Below are the code and all the weights of a small trained network. Each question names an input and a class and asks about switching units off, where a switched-off unit gives its printed mean instead of its output.

import numpy as np


def w(rows, s, z=0):
    codes = np.array(rows[::2]) - 128.0
    scale = np.full(codes.shape[1], s)
    scale[-1] = z or s
    return codes * scale


def norm(h):
    return h / np.sqrt((h * h).mean(-1, keepdims=True) + 1e-5)


def f(y):
    return np.maximum(y, 0)


def log_softmax(a):
    a = a - a.max(-1, keepdims=True)
    return a - np.log(np.exp(a).sum(-1, keepdims=True))


def net(x, mask):
    res = np.array(x, float).reshape(1, 7) / 4 @ E
    u = 0
    for l in range(3):
        y = f(norm(res) @ A[l][:, :-1].T + A[l][:, -1])
        res = res + np.where(mask[u : u + 13], y, B[l][:, -1]) @ B[l][:, :-1]
        u += 13
    return log_softmax(norm(res)[-1] @ U[:, :-1].T + U[:, -1])


A, B = {}, {}
E = w([
[135,138,126,138,121,127,127],'x0',
[32,143,21,120,119,221,115],'x1',
[217,68,131,46,65,227,113],'x2',
[142,149,121,138,112,124,118],'x3',
[106,111,210,196,178,204,2],'x4',
[186,209,130,99,219,187,174],'x5',
[130,127,129,138,125,130,132],'x6',
],0.0064)
A[0] = w([
[189,76,119,83,53,216,93,67],'0.n1',
[122,130,75,87,64,65,229,49],'0.n2',
[44,142,39,164,104,211,115,22],'0.n3',
[157,183,137,152,169,162,122,94],'0.n4',
[124,124,132,147,114,127,82,98],'0.n5',
[113,119,198,145,167,162,54,69],'0.n6',
[185,198,139,100,213,150,148,3],'0.n7',
[90,144,130,136,148,66,146,77],'0.n8',
[189,112,136,113,99,146,119,81],'0.n9',
[35,205,116,190,199,52,96,38],'0.n10',
[89,136,194,187,131,174,38,56],'0.n11',
[209,104,236,141,142,45,123,4],'0.n12',
[77,43,140,152,11,45,58,77],'0.n13',
],0.012,0.0027)
B[0] = w([
[99,37,186,112,6,121,167,221],'0.n1',
[226,107,29,175,149,82,102,223],'0.n2',
[101,208,173,46,156,87,23,212],'0.n3',
[102,125,114,138,194,167,184,187],'0.n4',
[133,109,84,129,153,139,132,157],'0.n5',
[220,104,71,164,135,142,100,215],'0.n6',
[77,171,105,137,192,197,216,210],'0.n7',
[127,70,138,119,69,110,164,179],'0.n8',
[122,78,180,129,102,142,134,170],'0.n9',
[78,22,189,139,8,127,159,254],'0.n10',
[197,92,20,167,144,94,119,231],'0.n11',
[100,162,200,67,178,52,23,235],'0.n12',
[102,205,151,139,241,217,240,232],'0.n13',
],0.016,0.0094)
A[1] = w([
[154,136,49,142,120,124,104,86],'1.n1',
[46,211,55,41,60,143,18,80],'1.n2',
[66,183,76,114,157,205,185,63],'1.n3',
[108,205,199,90,165,69,10,7],'1.n4',
[234,141,35,172,108,71,122,44],'1.n5',
[160,105,120,179,154,157,52,72],'1.n6',
[97,171,152,146,185,187,166,26],'1.n7',
[122,160,160,127,138,99,106,6],'1.n8',
[157,96,120,160,148,145,94,32],'1.n9',
[107,213,141,163,163,207,193,62],'1.n10',
[148,161,161,116,116,175,128,128],'1.n11',
[95,109,138,170,69,116,119,46],'1.n12',
[157,139,86,109,133,97,137,51],'1.n13',
],0.011,0.0021)
B[1] = w([
[118,112,98,145,131,146,60,187],'1.n1',
[152,140,249,132,205,23,66,182],'1.n2',
[126,173,170,112,204,146,175,220],'1.n3',
[55,185,149,70,134,92,18,214],'1.n4',
[94,77,34,140,171,167,63,255],'1.n5',
[130,163,53,96,120,67,171,187],'1.n6',
[146,213,125,151,112,154,200,204],'1.n7',
[110,162,139,153,121,80,102,146],'1.n8',
[124,173,67,112,98,87,156,171],'1.n9',
[58,167,110,113,159,170,194,217],'1.n10',
[130,141,130,215,111,108,141,148],'1.n11',
[131,124,130,69,82,162,138,176],'1.n12',
[130,149,106,178,112,149,108,166],'1.n13',
],0.016,0.0069)
A[2] = w([
[133,81,204,130,3,106,163,100],'2.n1',
[189,109,38,162,124,90,118,94],'2.n2',
[186,113,79,221,127,172,59,118],'2.n3',
[148,195,189,118,131,111,86,116],'2.n4',
[121,73,203,163,40,122,153,67],'2.n5',
[142,96,181,112,37,186,123,48],'2.n6',
[151,201,161,97,102,97,74,81],'2.n7',
[204,84,53,153,131,145,82,76],'2.n8',
[138,97,162,105,48,166,142,94],'2.n9',
[107,140,117,156,166,173,78,64],'2.n10',
[140,148,166,68,147,82,120,93],'2.n11',
[143,119,134,81,108,113,83,45],'2.n12',
[153,173,137,120,140,183,188,3],'2.n13',
],0.013,0.0025)
B[2] = w([
[44,49,154,156,60,123,164,243],'2.n1',
[179,213,63,60,51,160,107,252],'2.n2',
[206,134,64,34,114,60,171,229],'2.n3',
[147,71,173,83,156,125,43,193],'2.n4',
[175,67,187,103,44,114,193,223],'2.n5',
[59,67,140,163,78,64,166,194],'2.n6',
[122,135,206,146,147,107,61,190],'2.n7',
[199,113,35,137,130,134,73,255],'2.n8',
[36,93,127,166,91,75,155,196],'2.n9',
[147,135,140,56,69,81,156,171],'2.n10',
[147,126,149,196,127,208,25,193],'2.n11',
[89,165,139,135,171,147,161,171],'2.n12',
[156,163,159,250,141,205,150,201],'2.n13',
],0.016,0.0078)
U = w([
[235,146,1,116,127,124,103,239],'0',
[98,38,191,169,32,118,195,198],'1',
[133,183,233,126,206,107,4,3],'2',
[141,218,148,198,221,216,241,79],'3',
],0.0096,0.00051)

Each question gives the input, the list of numbers given to net, and the class t.
The units are the neurons (one row each of A and B). Each row of codes is followed by its name. A weight is (code - 128) times the scale printed after its matrix; where a second scale follows, it is the last column's (A, B and U).
mask holds one flag per neuron, layer by layer. A switched-off neuron (its flag False) gives its mean, the last column of its row in B, instead of its output. The means were averaged over made-up inputs and are rounded, as every weight is.
A unit's drop is (log p(t) with every unit on - log p(t) with that unit switched off) / (log p(t) with every unit on - log p(t) with every unit switched off).
The circuit of an input: a set's keep is (log p(t) with only the set's units on - log p(t) with every unit switched off) / (log p(t) with every unit on - log p(t) with every unit switched off). Starting from the 12 units with the biggest drops (on a tie, the unit counted first), units are removed one at a time, each time the one whose removal leaves the highest keep (on an exact tie, the one counted first), for as long as the keep stays at least 0.8.
circuit, biggest first: the units of the circuit, biggest drop first
unit that matters most: the unit with the biggest drop
top k neurons: the k neurons with the biggest drops, biggest first
top k neurons in layer l: the k neurons of layer l with the biggest drops, biggest first
input [-1,-6,1,1,4,3,2], class 2: top 3 neurons	[0.n12 0.n2 1.n4]
input [1,-5,6,-2,-1,2,-7], class 1: top 3 neurons	[0.n1 0.n3 0.n9]
input [7,6,-5,6,0,-5,4], class 2: top 3 neurons	[0.n3 0.n1 0.n7]
input [-6,0,8,5,-3,8,4], class 1: top 3 neurons	[0.n1 0.n13 0.n9]
input [-1,0,0,-1,5,-4,2], class 0: top 3 neurons	[0.n11 0.n6 0.n7]
input [4,5,-3,-1,3,-4,4], class 2: unit that matters most	0.n3
input [0,-6,6,6,4,5,-6], class 1: top 3 neurons in layer 0	[0.n1 0.n3 0.n9]
input [-4,-1,-5,8,5,-7,5], class 3: top 2 neurons	[0.n13 0.n2]
input [3,8,-7,-2,6,4,-8], class 2: top 3 neurons in layer 0	[0.n3 0.n1 0.n2]
input [1,5,-2,-5,6,-6,-2], class 0: top 3 neurons	[0.n11 0.n6 0.n7]
input [-8,-8,-5,-6,-2,7,-8], class 2: top 2 neurons in layer 0	[0.n12 0.n13]
input [3,5,1,1,-7,8,-6], class 3: top 4 neurons	[0.n7 0.n11 0.n6 1.n3]
input [-7,-4,0,8,1,4,5], class 2: top 3 neurons	[0.n12 0.n13 1.n4]
input [1,8,0,6,6,5,-7], class 2: circuit, biggest first	[0.n3]
input [-2,-1,6,8,8,-8,2], class 0: top 4 neurons	[0.n11 0.n6 0.n10 0.n7]
input [-6,-4,8,-3,6,3,-3], class 1: top 2 neurons	[0.n1 0.n2]
input [7,2,-2,-4,6,-7,-2], class 3: top 2 neurons in layer 0	[0.n13 0.n2]
input [-8,-5,-8,4,5,7,-7], class 1: top 2 neurons	[0.n10 0.n13]
input [7,3,-4,4,3,3,6], class 1: top 2 neurons	[0.n10 0.n2]
input [1,1,5,-2,4,7,-5], class 3: top 2 neurons	[0.n7 0.n10]
input [-3,2,7,-8,2,8,8], class 3: top 2 neurons in layer 0	[0.n7 0.n10]
input [-6,-3,-1,-5,-4,7,-7], class 3: circuit, biggest first	[0.n7]
input [1,-1,-7,3,7,0,7], class 0: top 3 neurons	[0.n11 0.n6 0.n1]
input [6,6,-4,6,-5,8,-3], class 3: top 2 neurons in layer 0	[0.n7 0.n12]
input [6,6,8,-8,1,8,2], class 1: top 3 neurons in layer 0	[0.n1 0.n13 0.n9]
input [-3,-1,-7,6,7,1,1], class 0: top 3 neurons in layer 0	[0.n11 0.n6 0.n1]
input [8,8,5,4,-4,-8,2], class 2: top 2 neurons in layer 0	[0.n3 0.n7]
input [0,-1,-7,-5,4,-8,3], class 3: top 2 neurons in layer 0	[0.n13 0.n1]
input [-2,-3,0,-5,-4,-5,-8], class 3: top 2 neurons in layer 0	[0.n13 0.n11]
